[[133 128 130 138 129]
 [120 138 135 138 132]
 [113 126 127 151 116]
 [126 127 128 129 126]
 [127 127 127 128 126]
 [136 119 124 119 125]
 [122 127 127 117 126]
 [131 128 128 123 131]]
->
[[113 126 127 151 116]
 [120 138 135 138 132]
 [122 127 127 117 126]
 [126 127 128 129 126]
 [127 127 127 128 126]
 [131 128 128 123 131]
 [133 128 130 138 129]
 [136 119 124 119 125]]

[[128 150 128 123 119 128 128 117 125 121 136 126 125]
 [113 123 119 138 133 125 129 131 130 137 122 121 125]]
->
[[113 123 119 138 133 125 129 131 130 137 122 121 125]
 [128 150 128 123 119 128 128 117 125 121 136 126 125]]

[[119 120 105 137]
 [143 122 132 130]
 [139 120 136 139]
 [134 128 127 114]
 [137 117 133 131]
 [101 140 119 123]
 [145 114 132 123]]
->
[[101 140 119 123]
 [119 120 105 137]
 [134 128 127 114]
 [137 117 133 131]
 [139 120 136 139]
 [143 122 132 130]
 [145 114 132 123]]

[[123 122 116 139]
 [118 128 143 132]
 [155 122 129 154]
 [148 131 144 120]
 [104 150  99 139]
 [116 150 107 137]]
->
[[104 150  99 139]
 [116 150 107 137]
 [118 128 143 132]
 [123 122 116 139]
 [148 131 144 120]
 [155 122 129 154]]

[[132 126 125 129 126 126]
 [127 125 127 133 125 122]
 [126 133 127 126 121 107]]
->
[[126 133 127 126 121 107]
 [127 125 127 133 125 122]
 [132 126 125 129 126 126]]

[[114 127 111 113 125 138 130 140 139 115 136]
 [119 106 143 138 118 130 133 150 137 136 138]
 [139 128 122 136 133 135 123 121 119 134 137]
 [128 134 136 120 138 120 112 135 144 135 113]
 [136 119 109 119 122 113 144 133 116 142 114]
 [111 129 122 138 147 121 125 140 119 117 126]
 [124 138 134 139 113 121 130 117 133 111 110]]
->
[[111 129 122 138 147 121 125 140 119 117 126]
 [114 127 111 113 125 138 130 140 139 115 136]
 [119 106 143 138 118 130 133 150 137 136 138]
 [124 138 134 139 113 121 130 117 133 111 110]
 [128 134 136 120 138 120 112 135 144 135 113]
 [136 119 109 119 122 113 144 133 116 142 114]
 [139 128 122 136 133 135 123 121 119 134 137]]

[[117 143 125 121 145 148 148]
 [114 134 133 113 137 114 103]]
->
[[114 134 133 113 137 114 103]
 [117 143 125 121 145 148 148]]

[[125 142 136]
 [135 106 127]
 [127 153 135]]
->
[[125 142 136]
 [127 153 135]
 [135 106 127]]
---
[[131 128]
 [115 125]
 [120 124]
 [132 145]
 [116 123]
 [106 127]
 [117 124]
 [129 146]
 [110 138]
 [133 132]]
->
[[106 127]
 [110 138]
 [115 125]
 [116 123]
 [117 124]
 [120 124]
 [129 146]
 [131 128]
 [132 145]
 [133 132]]

[[137 131 108 139 136 135 138  99 138 140 105 100 138 137 124 122]
 [140 122 124 152 119 120 156 113 150 154 124 117 146 130 116 138]
 [128 123 141 133 117 118 139 143 134 134 142 143 130 119 124 145]
 [131 122 138 139 115 116 146 138 141 139 140 138 135 118 123 148]]
->
[[128 123 141 133 117 118 139 143 134 134 142 143 130 119 124 145]
 [131 122 138 139 115 116 146 138 141 139 140 138 135 118 123 148]
 [137 131 108 139 136 135 138  99 138 140 105 100 138 137 124 122]
 [140 122 124 152 119 120 156 113 150 154 124 117 146 130 116 138]]

[[130 123 133 127 134 135 129 148 121 138 121 134]
 [124 135 122 127 127 127 130 126 135 126 126 124]
 [115 153 117 125 134 136 142 124 149 129 130 136]
 [132 122 134 129 135 140 131 156 123 141 118 134]]
->
[[115 153 117 125 134 136 142 124 149 129 130 136]
 [124 135 122 127 127 127 130 126 135 126 126 124]
 [130 123 133 127 134 135 129 148 121 138 121 134]
 [132 122 134 129 135 140 131 156 123 141 118 134]]

[[114 116 153 127 142 148 126 149 151 136 152 120 124 128 136 113]
 [140 138 133 114 121 126 116 132 131 113 128 120 111 111 119 149]
 [139 139  99 138 124 112 138 104 104 135 108 140 146 142 129 129]]
->
[[114 116 153 127 142 148 126 149 151 136 152 120 124 128 136 113]
 [139 139  99 138 124 112 138 104 104 135 108 140 146 142 129 129]
 [140 138 133 114 121 126 116 132 131 113 128 120 111 111 119 149]]

[[135 135]
 [136 118]
 [123 143]
 [125 151]]
->
[[123 143]
 [125 151]
 [135 135]
 [136 118]]

[[145 124 136 148 107 143 138 134 150]
 [144 142 102 139 140  98 101 105 142]
 [128 133 126 120 140 123 126 131 122]
 [114 127 129 116 136 125 128 127 114]
 [122 119 137 126 116 142 138 134 124]]
->
[[114 127 129 116 136 125 128 127 114]
 [122 119 137 126 116 142 138 134 124]
 [128 133 126 120 140 123 126 131 122]
 [144 142 102 139 140  98 101 105 142]
 [145 124 136 148 107 143 138 134 150]]
